Each row has a class, written after it.
[ 21  22 -33  26 -23  -2  36  18 -41  18 -38 -75 -25 -54  17   2  22  16
  43   1  52  26  26  -9 -28  32  -8  19 -53  14 -10  22   9 -13 -63  42
  39 -24  22 -22 -20  10  38] => Z_118
[ -5  17 -17 -43  -6  39 -30  26  50   7  47 -13  36  -5 -38  46 -15 -48
 -16  35 -37 -22  18 -21  17  -2 -28 -16  -7  55  16 -24  -9   2  11  10
 -28  18  22  23  42  29 -21] => Z_224
[ 31  58 -23  12 -50  37  73   1 -16  -1   5  16   5  -6  32 -33 -35  -1
 -39  20  13 -59  28  17 -15   2 -24  13 -23  31 -25 -13 -30  16   4   2
   3  19  58 -23 -48 -12 -80] => Z_74
[  2 -25   0  29  10  -7  -2  62  46  12 -45 -27 -35  31   8 -26  41 -17
 -24  21   8  20  17 -40  17  35 -11  43  71 -48 -24 -47 -32 -18 -29  29
 -18  -7   4  58 -50  -4 -37] => Z_646
[ -7  16  -8 -11  -4 -41 -52  12 -23   1 -68  24 -28   9  12 -61  22  -3
   6 -34 -13  42 -20 -59  15  31 -69  13  16  25 -28 -13  -6   2 -26   4
  -9 -12 -17  -7  -7  34   7] => Z_103
[-25  12  11   3 -34  -2  31 -78 -11  -6 -21  21 -67 -32  18 -25  16 -11
  11  20 -12  11 -27  47   7 -16  -6 -25  45   9 -44   0   1 -43   8  15
  -6 -27  -1  11 -52  -7 -28] => Z_897
[ 23  -1  30   9  -5  -4   2  39  11  30 -49 -13  31  21 -36  29   8 -13
  57 -14   3 -55  20 -80  11  12 -16  11  12 -10   1  16 -23   7   4 -13
 -41  -7  67  40  77  17   5] => Z_103
[  7  -5 -12 -10 -48  25   2   3  36 -29  20 -46  -2 -12  12  63  17 -11
  31  26  29  -3   6  13   2  -9 -16  -1 -42  20  14   9 -22  -6   1  31
  43  16  18 -18 -15  33 -16] => Z_224
[-22 -26  20 -12 -17 -22  13 -39  26  26  43 -54  27  10  25  40  -7  -6
 -36 -43  11  22  -8  74   1 -22  55  -5 -68 -11  76  59 -21 -13  12  14
  50 -16  25 -36  37  10  -3] => Z_804
[ 10  35  37   1 -64 -20 -28  20  35  10 -38  11   2  10  30 -44  14 -89
  45  -1 -15  51  -2  13  17  14  -2 -28  52 -28 -29  47 -25 -29 -19   6
 -22   3 -18 -40 -13   5 -82] => Z_103
[ 70  74  -4  54  -1  30  52  47 -23  -9  -5 -12 -49   8  25   0 -25  21
  29 -37  56  21  35  29  16   0 -15  20  -1  34  20  36 -17  -8 -26   6
  52  33  36 -17  -3 -20   7] => Z_897
[ 25  75  -6  36  30  38  19 111  -4  10 -41 -12  13  18  19 -38  32 -19
  37 -28   2  10  35 -49 -32  61 -37  32 -40  30 -21 -33  12  31 -35 -10
  -1   9  61  -4 -27   7 -28] => Z_74
[ -9  35  50  12 -41   5  34 -51   9  33   7 -33  52  -8  25  64 -12  21
 -15 -32  -6 -55  -6  33  -1  -3  26 -20  20  -1   2  33   3   2  18 -53
   4  22  32 -11  22  11 -49] => Z_975
[ 24  34  55   8 -15 -18  40  84  10  22  45   8  82  76  31 -53  -7 -20
   3 -36 -16  28  -1 -18  31  32  23  -7 -16 -16   3  68 -25  34 -24 -30
  -6  -2  30   6  52   1 -58] => Z_74
[-39  34  32 -54 -30  31  -5 -76  -4  -7 -49 -34  59 -39 -24 -41 -14 -38
 -17  -2 -11 -56  -4  17 -17  -1  16 -20 -72   6   0   2 -50  12  35  48
   4 -12  -9  55  16  26  20] => Z_103
[ 35  46  -5  28  13  51  28  26 -25   2  -2  18 -14   9 -48 -26 -35  17
  40 -18  60   1  38 -25 -16 -10  13   9 -33   3  11  46  18  46 -25  19
  33   9  -1  12  19 -18  -3] => Z_118
[ 23   9  51   1  -7  35  24 -50  40  30   7 -95  67  15 -14 109  30 -37
  39 -54   1 -23  14 -35 -50  -3  34 -13  -3  11  32  50 -14   5  26  19
  13 -34   3  43  26  33  39] => Z_224
[-33  13  17  -8  -1  13  33   3  -5   4  30  -7  33 -19 -12 -15   4  16
 -20  15 -20   7   2  17  18  12  19 -19 -26 -18 -10   7   4  -3 -37 -23
 -14  36 -37  53  16   2 -27] => Z_975
[  0 -14  50  28 -71  -8  -9  -3  15  38 -16 -26  37   9  32 109   5 -20
  11 -24   2  48 -19  38  28 -30  14 -45 -35  17  18  42   2 -41  11  -3
  21 -21  83 -82  32   7 -48] => Z_804
[ -6  50 -19 -28  -5  37  11 -17 -21   7  17   8  33 -16   2  -5 -36   4
  33   2  30 -22  26 -29 -25  30 -20  11 -67  82  13   0 -15  13 -13   3
   6  21  16   4  30  21  18] => Z_74
[ 13  63  64  33 -36 -33  26  24  13  42 -11   6  58  71  -6  29 -18 -39
  14 -27 -25  18 -17  10 -33  35  54 -10  41   8  27  24 -12  27  38  23
 -46 -23  36  -5   7  -7 -67] => Z_74
[-43 -16  30 -22  13 -53 -24  -3 -33 -46 -56 -25  56   2 -28  65  30  59
  34  -9 -36  54 -63  -6 -12  40   0 -21 -34 -34   0 -27  25  23  14 -54
 -66   9 -24  29   5  34  42] => Z_677
[-32  11  37  -6 -60 -30   1  55  41  17 102  -2  69  50  30 -29 -28   8
 -20  -6   8   2  -4  29  36  27  42  25  27   8  18  71 -21  39  -4 -36
 -21  11  18 -12  20  31 -92] => Z_646
[  6 -26 -67 -16  -3  22  -3 -51 -24   9 -30  31  13 -32 -44 -37 -10   4
   1  26  52 -46   6 -41 -33  20 -39   3   7   9 -20  10 -10  38 -21   6
 -23  13  -7  39 -51  10   2] => Z_677
[-10 -20 -42  22   3  31  37  23 -41 -19  13 -17 -58 -23   1 -13   2  35
  20 -13  61 -49  32  20   4  10 -23  20 -60  20 -30  -4  21   4 -45 -18
  -3  -2  20  -1 -63  26 -31] => Z_677
[  0  42  28  44 -43 -31  39   5  -8  32 -24 -75  52   5  17  54  -1  58
 -14 -13 -26  56   7  34  -1  23  40 -12 -48  17  43  15  10 -17   0  24
  18 -32  65 -61 -11  -2  -7] => Z_804
[-48 -19 -23  -4  -6   2  -7 -44  -1  22 -17  23 -36 -14 -11   4  -9  24
  32   6  54  -9 -22   0  -3  14 -39  46  12  12 -18  30  -7   6   7 -36
  -9   7  42  19 -11  50  24] => Z_646
[-32  23 -66   4 -12  33 -13 -34 -32   0  20  43 -55  27  -2 -18  -9 -10
  23  44  29  14  13 -18 -25  21 -31  -2 -61  58   8 -24  22  18 -13  39
  10  -9  11 -12 -45  24 -13] => Z_74
[ -6   7   6 -19   2  10  32   6  29  18 -49 -34  66  10  46 -47  17 -30
 -86 -16  -8 -52   9 -16  11  16 -24  42  58 -14 -30 -18 -50  -5  13  -4
 -16  15  -3  74 -17  -4 -20] => Z_646
[ 29 -24 -38  14 -91   3 -10 -18  -5   5  -9 -13 -36  14  44  28  20  -6
 -29  22  35 -25   6  14   1 -25 -30   1  16 -25  12  52  -9 -11 -22 -37
  -7   1  64 -60 -43  22 -72] => Z_677
[ -4  -6   2 -23 -28 -37  50 -71  16  35 -16 -52 -34 -24 -22  11  69  -1
  -4 -22 -31 -31  -2  -2 -51 -21 -30  19 -36  -1  28  31 -34  11 -36  28
   0 -45  59  26   7  30  36] => Z_975
[-10  83  22  -5 -12  30  31  16  13  -3 -11  33  64  47  26 -24   1  16
  -7   4 -13 -24  22 -13  16   8   9  10  42  40  24  -4   8  -6  41 -25
 -18  22  24  28  33 -25 -47] => Z_897
[-10  19   1   9  29 -28   5  14 -34  34 -69 -24 -18 -43 -13 -18  28  52
 -39 -35 -23  12   1  -5  11  16 -16  -4 -38   1 -20 -33   2 -12 -42   7
  10  -8  49   8   3  19  19] => Z_975
[  2  33 -43   9   1 -27 -12 -16 -58  18 -96 -12 -32 -28   2  47  -6  61
 -43  37  -8   5  -6 -31   3  47 -25   6  23  22 -25 -75   6  -9   6   0
 -58 -11  10 -10 -64  11  -5] => Z_118
[   7   10   31   21   -5  -33   12   26    8    9   52   -3   64   85
  -23  -19  -12   16   26  -12  -47   21   19  -31   46   46   78  -72
  -20  -67    8   50   21   22   -7  -33  -44   39   24  -28   39    9
 -114] => Z_804
[-51  -1   8 -38  -2 -44  52   3 -21 -10 -44 -77  31 -28  26 -73  -4  26
  36  17  39  18  11  66  19  -2  40  12 -59 -24   3  38 -19 -62 -18   9
   0  -7 -20  22  21   7  68] => Z_646
[ 15 -13  20   7 -61  -8  32 -29  27  15 -14 -22  46 -19  44  44 -11 -27
  -3  -3   0  -1  -4  33  20 -15  -7 -25   8 -21  -4  42 -25 -27   4  11
  32  20  46 -34  44 -26 -51] => Z_804
[ 24  -2  23  15 -16 -31 -67 -14 -36   9 -54 -19 -12  20  -5  40   5 -26
  26 -23 -24 -19  -8 -20   0  -4  14 -56  -8   3  -1 -13  22  -5  39  25
 -57   0  31 -62 -26  16 -47] => Z_804
[ -8  89  37   3 -47 -31  23  25  -6   9  66   8  67  74  25 -29 -90  22
  -1   4  18  46  10  72  42  28  63 -21  10  41  63  47 -12  16  26  42
  10 -18  -4  -2  76 -26 -41] => Z_897
[ -7  37  29 -19 -17  13 -31 -56   2  30   4  -4  21 -13  -9  27  16 -36
 -23 -52 -33 -48   2 -22 -25  11   8 -46   6  40 -16 -17   9   4   4 -25
 -30  28   7  -9  -9  39 -63] => Z_975
[ -27  -25   36   16 -103  -34   34  -59   -9   27   -4  -63   19   -1
   28   81    7   28   28  -26   45  -31  -12   23  -31  -20   25   29
   16   10   36   63   28  -56    4  -11    0  -41   40  -25   46   27
  -16] => Z_677
[  9  -2  30   3 -22 -24  26 -39 -25  -9 -52 -37   5  -1   0  49   5  50
   3 -53  16  33 -29  20 -12  -2   1 -29 -79  -4  22   2 -18  -9  23 -15
  26 -22  74 -35  12  18  19] => Z_804
[-29  73  89  25 -72 -16  19  16  24  50   1   5 100  31  15  33 -45 -49
  44  -8   1 -54 -29  81  22   0  30  -6  65  27   9  68  18  12  54 -14
 -31  30  17 -21  37  -7 -92] => Z_975
[-13 -20 -23 -17  -8   7  -3   0  -8 -10 -28 -12   9 -29  12   4  20  41
 -79  29  -9   7   0  -5   5  26 -17  23  15 -27  14 -25 -28 -20 -22 -24
 -21   6   4  60  -2   1  11] => Z_677
[ -8  32 -11 -42  14  34  30 -23  -4   3 -73   1  12  26 -45 -21  46  -4
 -33 -12 -30 -28  15 -91 -16   7 -11 -12 -21  -7  -5 -22   3 -12 -12 -55
 -49  18  21  60  36  24 -22] => Z_118
[   0   27   61  -18  -28  -11  -15  -13   22    4   85  -20   -7   21
   -3  -17    0 -106   41  -39  -36  -43  -22   53   -2  -29   50  -37
    1    9  -19   37   27    3   40   -8  -58    7   -8  -39  -19   37
 -101] => Z_897
[ 47  33  20  24 -31  17   9  56   1  -4 -28 -91  31 -26  10  45 -12 -46
  61 -29  43 -48  48  29 -35  17   4   6 -18  14  10  13  -9  14 -28  47
  -6  -6  26  -8   7 -13 -15] => Z_677
[ 42  36 -37  -4 -10  33  39 -30  13  26  25  24  10  37  19 -33 -11   0
 -58  32  16 -27  38 -29  43  29   9   7  37  -8  13  -7 -49 -44  20 -13
  -6  54  33  24 -18   6 -60] => Z_897
[   6   14  -17    3   69   17   87   71  -35    1   19  -17   20  -13
  -11  -20  -16   43   34   -8   69   13   23   10  -14   23    2   58
 -101   55   47    1  -29    2  -26    0   25    0    2   53    6   -8
  109] => Z_74
[-21   2  21  -2 -24 -27  47 -41 -21 -16 -24 -14  -8 -21  31  -9  38  51
 -47 -17 -54  59 -29  29  15   3 -16 -12 -31 -10  -4  -5  -3 -49   2 -24
   7 -12  32 -14 -16   6   1] => Z_804
[ 43  50  57  -1   4 -13  59  50  41 -34  25 -66  28  42 -72  -5   7 -12
  44  -1 -82 -34  18 -30  -5   0  39  -7  26 -51   7   8  11   4  24 -12
 -75  43  -8  36  22  14 -48] => Z_224
[-11  11  51 -13 -44  -8 -56 -82  -8  26 -53 -29   0 -13   4  25   2 -50
   3  -8   8  -5 -41  78 -36   5  55 -43  39 -46  14  31  -7 -35  72 -27
 -52 -41  31 -31 -62  30 -21] => Z_677
[-46   3  -1  -1 -21  22  46 -76 -21  -3 -13  19 -24   9  -5 -27  -8   7
  19 -40  47 -58 -12  11  -9  -5 -13  13   7  17 -31  47   3  -5  19 -36
   2  29  24  33  -2  43  -8] => Z_646
[ 15  33   1 -23  42  26   0 -39  37  20 -38 -60 -28 -26 -61 -14  44 -36
  24 -13 -42 -83  28 -63 -49  42  -9 -38  21  -8 -12 -51  -8   8 -25 -44
 -44  22  44  45 -14  24  -6] => Z_975
[  9  73  24 -49 -25  31  -1  28  23  -9 -39 -12  62 -13  11 -34   8 -34
  62   5  -6 -25  26 -51 -30  28 -56  13 -52  79  22   4 -54  33 -22  34
  17  -8  63  27  80  -5  40] => Z_74
[-13 -10  16   6 -18 -28 -10   1  14  37  -2  -7 -31  47  20 -89  42 -60
   4 -24   0 -19  14  -6  16  13  45  -2  75 -52  -9  72  -6 -52  -3 -14
 -39   9  32   4  -6  34 -58] => Z_646
[ 29  23 -23  31   1  -5  18  -4 -77  22 -76 -36  28  -3  27 -18   4  61
 -66 -44  23  13  -6 -30  -3  48 -25   4 -53  36  -5  -9 -20  14  -5   6
   7  -4  21  -8 -74  21  15] => Z_804
[-19  34   5 -32  -8   2  14   1   3 -14 -19  15  -9  10  -3   6 -32  18
   8  17  -7  38 -16   1   8   4 -53  16 -74  33  -6 -47 -23  12  -7  -2
   0 -11  23  -1  19  16  -3] => Z_74
[  10   68   53   27  -12  -29   47   40   -7    4  -20   -7   83   54
    5    8  -34   20   17   -1  -22   -6  -12   30   24   24   74  -19
   40  -59  -15   13   23    9   57  -48  -71   42    6    1   15  -16
 -100] => Z_897
[  55   11   35   -6  -32  -15    1   48   -1  -49   42 -105   72    3
   14   79   23   -2   43  -36  -32   20   14  -34  -10    1   23  -63
  -59  -13    1   19   12    5  -11   -1   13   32   11  -29   66   31
    2] => Z_224
[ 28  33 -15  20   1   3 -39 -10 -25 -23 -39   3 -78 -19  -2  52  16  -7
  25 -21  12  72 -16   9 -45  12 -25 -22  -5  21   1 -40  -1  19  -2  30
   7 -13  22  -9 -29   4  17] => Z_897
[-26   1  17 -31 -49  -1  16 -46   1   3   0 -23  32 -26  15   0  16  22
  12 -30  27 -22   2   5 -30  -7  15  10 -67  -3  27  53 -33   7   9 -17
  33 -29  52   0  50  34  20] => Z_103
[  31    4  -14  -12   29    0   -9   65   44  -16  -26  -44   12   79
  -32  -14   39  -24   -4   20  -30  -18   20 -109   17   49  -16    4
   49  -33    8  -49  -12   -4   -6   -6  -55   43  -30   68    3   28
  -46] => Z_224
[-17  18  21  -7 -11  -1   2  10   6  28  49  21  63  15 -38 -16 -20  33
  25   5  16  -2 -12 -15  25  36  15 -19 -38  -9   4  35   3  37 -10 -49
  -1  43  31  10  39  36 -36] => Z_975
[-47   2 -34 -41  18  33 -36 -19  34 -30  45   2  -2 -26  15 -29 -32 -10
 -67  31 -16  19   7  17   2  39 -14 -28  29  -8 -32 -71 -10  16  -5 -32
   5  19 -16  40  -4  -3 -23] => Z_646
[-15   0  30 -20 -13  10  10 -31 -25 -13  24  -1  26 -71 -25 -49 -26 -13
  53 -11  18 -36   7  53 -15  -8  36 -31 -15  -3 -32  42  17  -9  -2   7
 -19  -2 -18   4  -8  -2  -9] => Z_677
[ 25  32 -70  21  11  38  -4 -41 -63   9 -33  -6 -45 -74 -30  35 -45  31
   4  30  25  30   2 -17  -8   4 -65 -23 -41  80 -47 -49  15  15 -35  34
  12  -2  11  -2 -56   5  58] => Z_897
[ 26  27  25   9   3  -9  55  45  18   1 -66 -38   3 -15 -46  14  -7 -38
  71 -20  13 -62  28   0   4   2 -18  34 -36   1 -15   0 -49  13 -10  48
 -29  16  22  33  15   6  -7] => Z_103
[  4  16  53  19  22   7 -40  -2 -13  43 -32 -23 -48  -9 -45  -2  19 -45
  18 -47   6 -46   0  12 -26 -21  53 -11   7  -5   3  -6  22 -22  17  -1
 -52   3 -13  -7 -60  30 -42] => Z_975
[-35  16  29 -50   9 -12   3  12  10 -25 -80 -22  98   0 -23 -12  30   9
 -18 -21 -45 -31 -13 -69  14  28 -33  21 -29   9 -36 -47 -35  18   5  12
 -40  53   7  88  55  32  14] => Z_646
[ -34   41   27   -6 -114  -26   43  -86   27   34  -10   17    0  -36
   23  -36   11   15   24   17   14   -9  -24   41   -8   16   -7  -23
   56   26  -10   57  -16  -39  -15  -29   29   -2   70  -47   -5   13
  -67] => Z_975
[-12  41 -33  34 -23  40 -18   9 -54 -25  -5  69 -88  31  32 -31  14  14
  31   6  26  44  11 -30 -17  17 -58  15 -27  61  -2   7  20  23 -38  24
  22  -2  -1  -9 -41  13 -17] => Z_74
[ 21  -7 -14  20  53   2  -4  49 -17 -14  -5 -14   4 -10 -28 -29  39  46
  56  -7 -18   3  39 -69  15  47   8 -22 -46 -18   9   7   8  14 -40   2
   3  40  46   7  16   0  19] => Z_804
[-17  52  50  11 -73  -2  11 -76  22  29   1  20 -34  24  35 -54 -15 -48
   5 -61   7 -11  19  55  -7 -52  46   5  89   4  -3  86  17 -68  25  10
  10   6   9 -57   0   7 -86] => Z_646
[ 10  22  33   0 -95 -24 -38 -13  25 -13  56  -2  41  51  -9   1 -16 -20
  50  -1   8  -9 -10   1   5  12  35 -34  40  -1  48  84  16   9   1 -23
  -7  43  24 -60  35  25 -77] => Z_677
[  6  25   3  60  18   7  49  71  -6  57 -17 -79  -1 -22  14  -3   1  -4
  37  -2  42 -35  45  29   1  30  10  44 -15 -25 -16  14  18  -3 -49  26
   7  -3  11  18 -18  -7 -20] => Z_975
